Below is a small trained network, with its code and all its weights. Each question gives an input and a class and asks what happens when units are switched off, that is, made to give their printed mean instead of their output.

import numpy as np


def w(rows, s, z=0):
    codes = np.array(rows[::2]) - 128.0
    scale = np.full(codes.shape[1], s)
    scale[-1] = z or s
    return codes * scale


def norm(h):
    return h / np.sqrt((h * h).mean(-1, keepdims=True) + 1e-5)


def f(y):
    return np.maximum(y, 0)


def log_softmax(a):
    a = a - a.max(-1, keepdims=True)
    return a - np.log(np.exp(a).sum(-1, keepdims=True))


def net(x, mask):
    res = np.array(x, float).reshape(1, 4) / 4 @ E
    u = 0
    for l in range(2):
        y = f(norm(res) @ A[l][:, :-1].T + A[l][:, -1])
        res = res + np.where(mask[u : u + 7], y, B[l][:, -1]) @ B[l][:, :-1]
        u += 7
    return log_softmax(norm(res)[-1] @ U[:, :-1].T + U[:, -1])


A, B = {}, {}
E = w([
[121,109,215,133,151],'x0',
[172,42,130,2,93],'x1',
[105,198,148,72,88],'x2',
[97,139,126,98,218],'x3',
],0.0099)
A[0] = w([
[89,244,119,124,67,187],'0.n0',
[79,104,171,68,119,108],'0.n1',
[123,63,212,100,164,234],'0.n2',
[176,103,146,190,26,149],'0.n3',
[94,224,127,51,84,72],'0.n4',
[118,221,92,94,137,102],'0.n5',
[138,123,103,194,45,1],'0.n6',
],0.011,0.0039)
B[0] = w([
[120,162,144,67,71,250],'0.n0',
[152,138,161,98,165,192],'0.n1',
[80,107,143,48,102,254],'0.n2',
[142,109,144,248,76,224],'0.n3',
[156,135,96,163,169,221],'0.n4',
[109,115,58,71,142,192],'0.n5',
[92,99,176,120,198,173],'0.n6',
],0.016,0.0066)
A[1] = w([
[167,93,91,214,203,11],'1.n0',
[136,170,64,111,99,4],'1.n1',
[29,94,65,168,205,147],'1.n2',
[210,8,120,86,141,155],'1.n3',
[136,92,91,101,2,75],'1.n4',
[133,140,156,31,89,194],'1.n5',
[186,174,72,83,153,76],'1.n6',
],0.015,0.0028)
B[1] = w([
[140,108,195,172,208,163],'1.n0',
[116,152,21,86,167,163],'1.n1',
[194,7,149,153,152,177],'1.n2',
[16,173,132,26,84,213],'1.n3',
[92,59,50,171,128,199],'1.n4',
[170,153,196,151,212,252],'1.n5',
[167,166,131,175,61,177],'1.n6',
],0.017,0.012)
U = w([
[40,155,216,12,211,214],'0',
[5,62,32,121,104,180],'1',
[127,233,21,86,191,144],'2',
[140,123,78,123,204,55],'3',
[146,112,138,107,142,2],'4',
[117,40,200,207,249,151],'5',
[79,145,147,206,64,108],'6',
],0.013,0.0064)

Each question gives the input, the list of numbers given to net, and the class t.
The units are the neurons (one row each of A and B). Each row of codes is followed by its name. A weight is (code - 128) times the scale printed after its matrix; where a second scale follows, it is the last column's (A, B and U).
mask holds one flag per neuron, layer by layer. A switched-off neuron (its flag False) gives its mean, the last column of its row in B, instead of its output. The means were averaged over made-up inputs and are rounded, as every weight is.
A unit's drop is (log p(t) with every unit on - log p(t) with that unit switched off) / (log p(t) with every unit on - log p(t) with every unit switched off).
The circuit of an input: a set's keep is (log p(t) with only the set's units on - log p(t) with every unit switched off) / (log p(t) with every unit on - log p(t) with every unit switched off). Starting from the 12 units with the biggest drops (on a tie, the unit counted first), units are removed one at a time, each time the one whose removal leaves the highest keep (on an exact tie, the one counted first), for as long as the keep stays at least 0.8.
units of the circuit, in order: the units of the circuit, biggest drop first
k most important neurons: the k neurons with the biggest drops, biggest first
k most important neurons of layer l: the k neurons of layer l with the biggest drops, biggest first
input [6,-1,-3,-2], class 1: units of the circuit, in order -> [0.n3 1.n5]
input [6,8,-7,-6], class 1: 3 most important neurons -> [1.n4 0.n3 0.n6]
input [2,3,-2,-5], class 1: units of the circuit, in order -> [0.n3 1.n5]
input [8,-2,5,-4], class 5: 3 most important neurons of layer 1 -> [1.n3 1.n4 1.n5]
input [4,4,7,-7], class 5: 3 most important neurons of layer 1 -> [1.n5 1.n3 1.n4]
input [-2,5,8,3], class 2: 2 most important neurons of layer 0 -> [0.n4 0.n6]
input [-4,-3,5,-5], class 1: 2 most important neurons -> [0.n0 0.n3]
input [-2,3,7,6], class 2: units of the circuit, in order -> [0.n4 1.n6]
input [8,2,4,-6], class 5: units of the circuit, in order -> [0.n3]
input [-8,2,-3,-5], class 5: 3 most important neurons -> [0.n2 0.n3 0.n0]
input [-7,2,-1,6], class 3: 3 most important neurons -> [1.n2 0.n0 1.n4]
input [-2,2,6,8], class 2: units of the circuit, in order -> [0.n4 1.n6]
input [-5,-3,6,-6], class 1: 3 most important neurons -> [0.n3 1.n4 0.n0]
input [2,0,6,-7], class 6: units of the circuit, in order -> [0.n3]
input [-1,-3,2,-4], class 6: 3 most important neurons of layer 1 -> [1.n3 1.n1 1.n2]
input [-6,1,-6,-8], class 5: 3 most important neurons -> [0.n6 1.n0 0.n0]
input [-8,1,1,0], class 2: 2 most important neurons -> [0.n3 0.n0]
input [7,0,-1,-6], class 6: 2 most important neurons -> [0.n3 1.n5]
input [0,-5,0,-3], class 6: 2 most important neurons -> [0.n0 1.n5]
input [-1,3,0,-5], class 1: units of the circuit, in order -> [1.n4]
